Below are the code and all the weights of a small trained network. Each question names an input and a class and asks about switching units off, where a switched-off unit gives its printed mean instead of its output.

import numpy as np


def w(rows, s, z=0):
    codes = np.array(rows[::2]) - 128.0
    scale = np.full(codes.shape[1], s)
    scale[-1] = z or s
    return codes * scale


def f(y):
    return np.maximum(y, 0)


def log_softmax(a):
    a = a - a.max(-1, keepdims=True)
    return a - np.log(np.exp(a).sum(-1, keepdims=True))


def net(x, mask):
    res = np.array(x, float).reshape(1, 6) / 4 @ E
    y = f(res @ A[0][:, :-1].T + A[0][:, -1])
    res = res + np.where(mask, y, B[0][:, -1]) @ B[0][:, :-1]
    return log_softmax(res[-1] @ U[:, :-1].T + U[:, -1])


A, B = {}, {}
E = w([
[135,180,146,103,55,144],'x0',
[65,201,160,203,169,194],'x1',
[76,217,4,218,77,114],'x2',
[127,120,154,106,85,114],'x3',
[215,178,154,61,118,2],'x4',
[20,124,92,95,123,116],'x5',
],0.0058)
A[0] = w([
[121,172,9,194,46,133,42],'n0',
[71,145,101,66,101,174,85],'n1',
[158,93,75,67,142,129,56],'n2',
[159,107,91,130,145,144,78],'n3',
[128,100,147,203,166,78,98],'n4',
[161,124,182,134,88,130,27],'n5',
[80,89,74,56,103,67,194],'n6',
[148,101,178,161,175,92,110],'n7',
[171,85,48,86,195,219,5],'n8',
[194,59,55,83,121,109,219],'n9',
[172,32,219,69,173,179,138],'n10',
[123,41,172,154,184,57,107],'n11',
[151,134,104,105,116,32,100],'n12',
[130,221,160,75,174,35,133],'n13',
[178,148,141,96,125,67,56],'n14',
],0.011,0.0022)
B[0] = w([
[95,138,90,93,180,95,255],'n0',
[193,88,126,103,125,164,175],'n1',
[96,229,144,183,180,127,165],'n2',
[147,131,136,156,62,108,141],'n3',
[151,158,112,70,93,151,153],'n4',
[111,127,122,89,83,94,152],'n5',
[153,157,134,173,80,140,211],'n6',
[157,160,145,122,113,102,169],'n7',
[181,171,128,136,122,171,166],'n8',
[2,177,180,140,58,196,216],'n9',
[93,113,89,116,129,51,248],'n10',
[173,143,124,122,98,126,192],'n11',
[95,55,166,113,128,163,200],'n12',
[175,64,135,186,206,160,214],'n13',
[101,41,125,158,150,134,190],'n14',
],0.0073,0.0079)
U = w([
[145,1,124,181,179,145,184],'0',
[91,106,167,177,125,119,104],'1',
[161,79,93,115,114,90,206],'2',
[120,86,71,60,165,10,6],'3',
[160,99,112,118,116,109,89],'4',
],0.0085,0.0022)

Each question gives the input, the list of numbers given to net, and the class t.
The units are the neurons (one row each of A and B). Each row of codes is followed by its name. A weight is (code - 128) times the scale printed after its matrix; where a second scale follows, it is the last column's (A, B and U).
mask holds one flag per neuron, in row order. A switched-off neuron (its flag False) gives its mean, the last column of its row in B, instead of its output. The means were averaged over made-up inputs and are rounded, as every weight is.
A unit's drop is (log p(t) with every unit on - log p(t) with that unit switched off) / (log p(t) with every unit on - log p(t) with every unit switched off).
The circuit of an input: a set's keep is (log p(t) with only the set's units on - log p(t) with every unit switched off) / (log p(t) with every unit on - log p(t) with every unit switched off). Starting from the 12 units with the biggest drops (on a tie, the unit counted first), units are removed one at a time, each time the one whose removal leaves the highest keep (on an exact tie, the one counted first), for as long as the keep stays at least 0.8.
circuit, biggest first: the units of the circuit, biggest drop first
most important unit: the unit with the biggest drop
k most important neurons: the k neurons with the biggest drops, biggest first
drop when u is switched off: that unit's drop, to one decimal
input [7,1,4,3,7,-6], class 0: most important unit	n13
input [5,-7,-5,-8,8,8], class 0: circuit, biggest first	(n13; n14)
input [-4,5,6,8,2,0], class 3: circuit, biggest first	(n0; n9)
input [-2,1,5,2,-2,-3], class 3: circuit, biggest first	(n0; n9; n13)
input [-3,-4,0,-3,3,2], class 1: circuit, biggest first	(n9; n2; n0)
input [-3,-8,-4,5,4,5], class 1: circuit, biggest first	(n9; n2)
input [-7,-8,0,-3,-1,1], class 1: circuit, biggest first	(n9; n2)
input [-5,-8,8,-8,1,5], class 1: 2 most important neurons	(n9; n6)
input [-1,-7,8,3,8,4], class 0: circuit, biggest first	(n13; n12)
input [-4,0,-8,-8,3,-1], class 3: 2 most important neurons	(n10; n6)
input [-7,1,-2,2,8,-1], class 0: 4 most important neurons	(n13; n14; n12; n0)
input [6,-6,-5,-2,3,-3], class 1: 3 most important neurons	(n9; n2; n0)
input [2,-1,5,-4,-3,-4], class 3: 4 most important neurons	(n0; n9; n13; n6)
input [1,2,-4,2,-2,-3], class 3: most important unit	n10
input [1,0,1,-7,8,-3], class 0: drop when n13 is switched off	0.3
input [-3,4,7,6,-2,-6], class 3: drop when n9 is switched off	0.2
input [5,-6,-4,1,6,-3], class 0: drop when n8 is switched off	0.0
input [-1,4,7,6,-4,4], class 3: drop when n10 is switched off	-0.2
